Below is a small trained network, with its code and all its weights. Each question gives an input and a class and asks what happens when units are switched off, that is, made to give their printed mean instead of their output.

import numpy as np


def w(rows, s, z=0):
    codes = np.array(rows[::2]) - 128.0
    scale = np.full(codes.shape[1], s)
    scale[-1] = z or s
    return codes * scale


def norm(h):
    return h / np.sqrt((h * h).mean(-1, keepdims=True) + 1e-5)


def f(y):
    return np.maximum(y, 0)


def log_softmax(a):
    a = a - a.max(-1, keepdims=True)
    return a - np.log(np.exp(a).sum(-1, keepdims=True))


def net(x, mask):
    res = np.array(x, float).reshape(1, 7) / 4 @ E
    u = 0
    for l in range(4):
        y = f(norm(res) @ A[l][:, :-1].T + A[l][:, -1])
        res = res + np.where(mask[u : u + 8], y, B[l][:, -1]) @ B[l][:, :-1]
        u += 8
    return log_softmax(norm(res)[-1] @ U[:, :-1].T + U[:, -1])


A, B = {}, {}
E = w([
[129,128,125,129,133,129,128],'x0',
[169,39,97,221,146,47,141],'x1',
[132,128,133,130,128,129,128],'x2',
[100,153,254,212,129,67,45],'x3',
[124,129,129,125,126,126,130],'x4',
[126,125,130,129,125,132,128],'x5',
[70,153,149,146,216,115,228],'x6',
],0.00073)
A[0] = w([
[71,181,211,172,107,127,76,53],'0.n1',
[170,99,186,182,140,34,113,1],'0.n2',
[205,55,151,155,141,36,149,71],'0.n3',
[91,133,168,116,213,113,199,156],'0.n4',
[146,50,68,201,122,100,165,89],'0.n5',
[78,123,193,153,176,140,169,238],'0.n6',
[155,116,42,37,145,163,182,157],'0.n7',
[117,206,144,2,84,165,149,118],'0.n8',
],0.0016,0.00075)
B[0] = w([
[186,144,180,5,166,82,162,195],'0.n1',
[69,170,90,208,62,186,91,184],'0.n2',
[89,141,41,165,97,195,98,194],'0.n3',
[27,173,96,208,147,142,253,202],'0.n4',
[205,123,119,16,174,47,132,199],'0.n5',
[133,149,43,109,60,90,75,209],'0.n6',
[42,109,99,192,58,169,71,250],'0.n7',
[150,111,39,219,133,184,57,232],'0.n8',
],0.0014,0.0016)
A[1] = w([
[140,91,162,14,90,108,87,21],'1.n1',
[208,105,218,169,113,92,45,2],'1.n2',
[104,218,171,67,131,182,104,181],'1.n3',
[188,70,18,51,185,167,171,197],'1.n4',
[64,196,217,61,243,119,252,139],'1.n5',
[114,83,196,205,144,59,95,70],'1.n6',
[95,141,98,222,180,58,222,192],'1.n7',
[109,141,183,165,142,131,79,106],'1.n8',
],0.0019,0.00054)
B[1] = w([
[154,100,138,117,166,184,215,157],'1.n1',
[157,79,99,30,147,202,174,192],'1.n2',
[117,75,189,137,153,38,160,208],'1.n3',
[145,130,233,177,109,35,97,253],'1.n4',
[146,134,160,187,14,36,2,204],'1.n5',
[69,200,12,144,132,219,128,188],'1.n6',
[152,104,171,37,164,196,140,235],'1.n7',
[148,86,127,85,126,82,139,171],'1.n8',
],0.0021,0.0018)
A[2] = w([
[167,130,133,101,20,128,160,168],'2.n1',
[144,99,180,87,202,71,249,66],'2.n2',
[45,150,107,173,187,169,152,67],'2.n3',
[197,111,123,138,156,135,93,136],'2.n4',
[103,96,55,195,140,148,164,162],'2.n5',
[70,190,98,130,95,133,181,2],'2.n6',
[109,118,99,161,115,235,155,161],'2.n7',
[44,199,103,213,193,174,204,32],'2.n8',
],0.0023,0.0016)
B[2] = w([
[105,125,130,167,192,113,144,250],'2.n1',
[187,160,182,44,119,220,22,189],'2.n2',
[79,116,69,118,158,155,210,192],'2.n3',
[82,134,140,120,101,108,174,187],'2.n4',
[114,165,185,89,148,145,127,238],'2.n5',
[90,117,123,174,255,176,178,157],'2.n6',
[102,184,125,184,132,102,100,243],'2.n7',
[8,177,33,176,227,148,216,209],'2.n8',
],0.0029,0.0015)
A[3] = w([
[172,126,211,2,205,204,124,39],'3.n1',
[144,166,115,88,161,209,113,122],'3.n2',
[159,53,126,139,38,49,217,3],'3.n3',
[167,59,127,151,41,57,213,16],'3.n4',
[133,182,64,191,72,197,22,36],'3.n5',
[174,68,130,152,87,66,175,26],'3.n6',
[93,165,108,205,115,146,107,84],'3.n7',
[191,135,178,19,133,176,90,31],'3.n8',
],0.0027,0.0023)
B[3] = w([
[209,28,217,1,186,173,175,235],'3.n1',
[150,96,162,166,90,63,109,206],'3.n2',
[189,16,71,160,57,22,216,166],'3.n3',
[163,19,70,133,78,26,206,167],'3.n4',
[222,205,55,161,59,219,16,252],'3.n5',
[148,50,56,178,56,41,172,160],'3.n6',
[190,91,115,79,114,167,132,220],'3.n7',
[134,95,175,44,231,196,225,210],'3.n8',
],0.0033,0.0018)
U = w([
[245,223,21,237,21,245,14,254],'0',
[234,49,236,20,233,238,235,124],'1',
[14,232,47,229,234,227,237,206],'2',
[73,252,252,234,43,17,41,3],'3',
[237,10,27,232,18,17,219,14],'4',
],0.0036,0.0023)

Each question gives the input, the list of numbers given to net, and the class t.
The units are the neurons (one row each of A and B). Each row of codes is followed by its name. A weight is (code - 128) times the scale printed after its matrix; where a second scale follows, it is the last column's (A, B and U).
mask holds one flag per neuron, layer by layer. A switched-off neuron (its flag False) gives its mean, the last column of its row in B, instead of its output. The means were averaged over made-up inputs and are rounded, as every weight is.
A unit's drop is (log p(t) with every unit on - log p(t) with that unit switched off) / (log p(t) with every unit on - log p(t) with every unit switched off).
The circuit of an input: a set's keep is (log p(t) with only the set's units on - log p(t) with every unit switched off) / (log p(t) with every unit on - log p(t) with every unit switched off). Starting from the 12 units with the biggest drops (on a tie, the unit counted first), units are removed one at a time, each time the one whose removal leaves the highest keep (on an exact tie, the one counted first), for as long as the keep stays at least 0.8.
circuit, biggest first: the units of the circuit, biggest drop first
top k neurons: the k neurons with the biggest drops, biggest first
top k neurons in layer l: the k neurons of layer l with the biggest drops, biggest first
drop of u: that unit's drop, to one decimal
input [8,-5,8,6,5,-4,2], class 3: top neuron -> 1.n5
input [3,1,-3,1,-1,8,5], class 2: top 3 neurons in layer 1 -> 1.n2, 1.n3, 1.n4
input [-3,0,-1,2,5,4,-7], class 1: top 3 neurons -> 0.n7, 1.n2, 0.n8
input [4,-5,-1,-4,-1,0,0], class 0: top 2 neurons -> 0.n8, 0.n4
input [3,1,-5,0,3,3,0], class 4: top 4 neurons in layer 0 -> 0.n5, 0.n3, 0.n4, 0.n1
input [3,-2,-4,-5,3,1,0], class 0: top 2 neurons -> 0.n7, 0.n4
input [8,7,-5,1,0,-4,3], class 2: top 3 neurons in layer 1 -> 1.n6, 1.n3, 1.n2
input [1,8,2,5,-5,7,1], class 2: top 2 neurons in layer 0 -> 0.n8, 0.n7
input [2,0,1,-4,-6,-4,0], class 0: top 2 neurons in layer 0 -> 0.n7, 0.n1
input [-5,-7,8,6,0,-5,1], class 3: top 2 neurons -> 1.n5, 1.n7
input [3,1,3,-4,8,8,-1], class 4: top 2 neurons -> 1.n4, 1.n6
input [-3,-1,-2,7,-6,-7,-8], class 1: top 2 neurons -> 1.n2, 0.n1
input [-7,-3,-7,-2,4,4,1], class 2: top 2 neurons -> 1.n5, 2.n8
input [6,-6,6,8,-5,2,7], class 3: circuit, biggest first -> 1.n5
input [-8,7,-1,-5,1,-6,1], class 1: top 2 neurons in layer 1 -> 1.n5, 1.n7
input [-6,-2,1,-2,-2,1,0], class 0: drop of 0.n4 -> 0.1
input [8,3,-3,5,5,0,-2], class 0: drop of 1.n6 -> 2.0
input [1,2,-8,-5,6,-5,-6], class 4: drop of 1.n4 -> 0.4
